Here is a tiny trained network, its code and every weight. The questions are about switching its units off for an input and a target symbol, where a switched-off unit gives its printed mean instead of its output.

import numpy as np


def w(rows, s, z=0):
    codes = np.array(rows[::2]) - 128.0
    scale = np.full(codes.shape[1], s)
    scale[-1] = z or s
    return codes * scale


def f(y):
    return np.maximum(y, 0)


def softmax(a):
    e = np.exp(a - a.max(-1, keepdims=True))
    return e / e.sum(-1, keepdims=True)


def log_softmax(a):
    a = a - a.max(-1, keepdims=True)
    return a - np.log(np.exp(a).sum(-1, keepdims=True))


def net(x, mask):
    ids = ['αβδεζηθλξπστφψω'.index(c) for c in x.split()]
    T = len(ids)
    res = E[ids] + P[:T]
    u = 0
    for l in range(2):
        r = res
        for j in range(2):
            rows = slice(2 * j, 2 * j + 2)
            q, k, v = (r @ M[l][rows].T for M in (Q, K, V))
            z = softmax(np.where(np.tri(T) > 0, q @ k.T / 2**0.5, -1e9)) @ v
            o = O[l][rows]
            res = res + np.where(mask[u + j], z, o[:, -1]) @ o[:, :-1]
        u += 2
        y = f(res @ A[l][:, :-1].T + A[l][:, -1])
        res = res + np.where(mask[u : u + 4], y, B[l][:, -1]) @ B[l][:, :-1]
        u += 4
    return log_softmax(res[-1] @ U[:, :-1].T + U[:, -1])


Q, K, V, O, A, B = {}, {}, {}, {}, {}, {}
E = w([
[96,148,135,203,106,153],'α',
[131,116,141,117,110,130],'β',
[182,182,164,195,55,113],'δ',
[101,109,138,88,176,118],'ε',
[62,170,123,93,198,156],'ζ',
[6,92,125,135,182,196],'η',
[62,195,138,161,83,119],'θ',
[67,69,133,119,133,119],'λ',
[117,175,118,131,139,109],'ξ',
[90,30,153,121,112,139],'π',
[152,39,159,135,101,126],'σ',
[37,206,125,80,192,139],'τ',
[148,43,158,189,63,106],'φ',
[138,143,145,95,105,77],'ψ',
[90,146,138,123,147,132],'ω',
],0.014)
P = w([
[157,128,78,118,118,150],'0',
[46,125,144,72,66,150],'1',
[181,158,247,135,73,153],'2',
[158,105,121,153,160,93],'3',
[20,132,143,96,90,142],'4',
[123,162,254,152,159,130],'5',
[144,98,116,145,189,63],'6',
[14,132,142,91,92,127],'7',
[96,161,251,141,203,111],'8',
[142,110,100,188,206,74],'9',
[4,136,141,101,95,139],'10',
[164,140,249,93,93,132],'11',
[146,109,111,155,190,72],'12',
],0.02)
Q[0] = w([
[152,145,158,94,149,159],'L0H1',
[121,207,68,202,99,60],'L0H1',
[189,142,181,147,194,146],'L0H2',
[131,143,250,135,162,120],'L0H2',
],0.012)
K[0] = w([
[136,190,139,121,121,132],'L0H1',
[166,148,78,181,188,156],'L0H1',
[81,121,174,158,182,26],'L0H2',
[92,126,99,255,234,2],'L0H2',
],0.0091)
V[0] = w([
[179,120,79,121,170,164],'L0H1',
[144,134,59,118,111,161],'L0H1',
[110,149,37,205,95,164],'L0H2',
[249,137,51,127,213,160],'L0H2',
],0.011)
O[0] = w([
[128,109,104,48,181,97,3],'L0H1',
[154,150,123,47,139,85,64],'L0H1',
[5,126,121,204,197,67,202],'L0H2',
[196,188,94,144,218,168,76],'L0H2',
],0.013,0.0057)
A[0] = w([
[155,25,73,148,162,205,132],'L0N1',
[118,110,207,139,8,165,96],'L0N2',
[192,127,37,167,91,1,152],'L0N3',
[172,225,147,140,81,235,2],'L0N4',
],0.0095,0.0058)
B[0] = w([
[144,21,148,132,116,131,139],'L0N1',
[103,189,110,49,185,103,253],'L0N2',
[216,215,156,210,63,26,160],'L0N3',
[120,2,133,80,126,163,167],'L0N4',
],0.0095,0.016)
Q[1] = w([
[100,154,30,142,116,135],'L1H1',
[70,169,142,68,77,128],'L1H1',
[187,92,231,153,185,90],'L1H2',
[128,120,2,148,31,124],'L1H2',
],0.0082)
K[1] = w([
[144,231,18,139,182,153],'L1H1',
[133,90,16,144,123,98],'L1H1',
[114,117,200,150,11,148],'L1H2',
[125,124,186,117,246,118],'L1H2',
],0.011)
V[1] = w([
[197,255,178,135,124,184],'L1H1',
[52,145,129,107,191,175],'L1H1',
[117,88,71,104,226,69],'L1H2',
[100,205,182,163,143,111],'L1H2',
],0.008)
O[1] = w([
[161,72,197,78,246,193,104],'L1H1',
[101,148,34,138,145,235,198],'L1H1',
[153,37,199,138,87,161,191],'L1H2',
[155,90,2,148,73,120,254],'L1H2',
],0.0095,0.011)
A[1] = w([
[166,144,67,213,84,156,246],'L1N1',
[54,128,158,71,33,131,106],'L1N2',
[83,250,179,103,65,243,47],'L1N3',
[49,25,153,2,37,181,3],'L1N4',
],0.008,0.0024)
B[1] = w([
[129,115,212,91,184,124,249],'L1N1',
[137,85,136,77,134,211,240],'L1N2',
[186,8,106,113,139,12,194],'L1N3',
[210,234,116,194,139,113,251],'L1N4',
],0.011,0.015)
U = w([
[47,141,121,211,227,69,136],'α',
[80,173,100,55,217,136,121],'β',
[48,172,3,48,202,108,186],'δ',
[150,206,141,251,171,131,2],'ε',
[83,140,87,222,87,166,215],'ζ',
[73,59,107,83,111,103,159],'η',
[18,194,114,94,138,69,218],'θ',
[137,67,104,169,53,139,123],'λ',
[104,58,176,128,157,196,97],'ξ',
[118,128,90,98,122,112,158],'π',
[142,137,143,127,155,101,68],'σ',
[151,100,124,232,111,97,68],'τ',
[83,80,237,145,103,145,86],'φ',
[137,164,21,141,199,71,122],'ψ',
[111,126,88,123,165,135,130],'ω',
],0.0075,0.008)

Each question gives the input, a string of symbols that net reads in full, and the target symbol t.
The units are the heads (2 rows each of Q, K, V and O) and the neurons (one row each of A and B). Each row of codes is followed by its name. A weight is (code - 128) times the scale printed after its matrix; where a second scale follows, it is the last column's (O, A, B and U).
mask holds one flag per unit, layer by layer, with each layer's heads first. A switched-off unit (its flag False) gives its mean, the last column of its rows in O or B, instead of its output. The means were averaged over made-up inputs and are rounded, as every weight is.
A unit's drop is (log p(t) with every unit on - log p(t) with that unit switched off) / (log p(t) with every unit on - log p(t) with every unit switched off).
The circuit of an input: a set's keep is (log p(t) with only the set's units on - log p(t) with every unit switched off) / (log p(t) with every unit on - log p(t) with every unit switched off). Starting from all 12 units, units are removed one at a time, each time the one whose removal leaves the highest keep (on an exact tie, the one counted first), for as long as the keep stays at least 0.8.
circuit, biggest first: the units of the circuit, biggest drop first
unit that matters most: the unit with the biggest drop
k most important neurons: the k neurons with the biggest drops, biggest first
k most important neurons of layer l: the k neurons of layer l with the biggest drops, biggest first
input α ψ α θ τ α ε, target ξ: circuit, biggest first : [L0N2; L1H1]
input ω ζ ε θ α β φ δ φ θ σ α, target θ: unit that matters most : L1H2
input ξ λ β, target ξ: 2 most important neurons : [L1N4; L0N4]
input ε δ τ φ θ η, target φ: 4 most important neurons : [L0N1; L0N2; L0N3; L1N4]
input α ξ α ω δ α α α, target ζ: 4 most important neurons : [L1N4; L0N3; L1N3; L1N1]
input α σ α ξ α λ ε ξ α, target ε: 3 most important neurons of layer 1 : [L1N4; L1N2; L1N1]
input η ξ α α α η φ ξ φ α δ α, target α: circuit, biggest first : [L0H2; L1N2]
input α α α σ θ ξ η π α, target η: 2 most important neurons of layer 1 : [L1N4; L1N3]
input ζ ξ α π α σ δ, target ε: circuit, biggest first : [L0N3; L1N3]
input α α α α θ α φ ξ ψ, target φ: 2 most important neurons : [L1N4; L0N3]
input π α β α λ η ζ ψ α α ξ, target η: circuit, biggest first : [L1N3; L0H2]
input ε α φ ψ π φ ψ α, target σ: 3 most important neurons : [L1N4; L0N2; L1N3]
input θ τ τ ζ α ψ θ α φ ε α, target δ: 2 most important neurons : [L0N2; L1N2]
input φ δ φ φ ψ φ β φ ξ ε η ζ, target ε: 2 most important neurons : [L1N4; L0N4]
input σ ξ θ α, target α: unit that matters most : L1N2
input α ξ η α η α σ ξ φ α α, target ζ: 2 most important neurons : [L0N3; L1N4]
input φ ξ α η η λ ξ α α ψ φ, target θ: circuit, biggest first : [L0N2; L1H1]
input β α β β φ ε η, target ζ: 2 most important neurons : [L0N2; L1N3]
input ω η β α η α ψ ε σ α α ψ θ, target θ: 2 most important neurons : [L1N4; L1N3]
input β α β, target β: 3 most important neurons : [L0N2; L0N3; L0N4]
input φ α α, target φ: circuit, biggest first : [L1H1; L1N4]
input φ α α φ η α ε ξ α α η, target θ: unit that matters most : L0N2
input θ ε α φ ψ, target δ: circuit, biggest first : [L0N2; L1H2; L1N1]
input ξ φ α θ α θ θ φ β α η, target ε: circuit, biggest first : [L1N4; L1H2; L0H1]
input φ β ξ δ η α ξ η θ α α ψ, target α: 2 most important neurons : [L1N2; L1N4]
input ξ δ τ, target ξ: circuit, biggest first : [L0H2; L0N2; L1N4; L1H1]
input φ ψ α β β, target θ: unit that matters most : L0N2
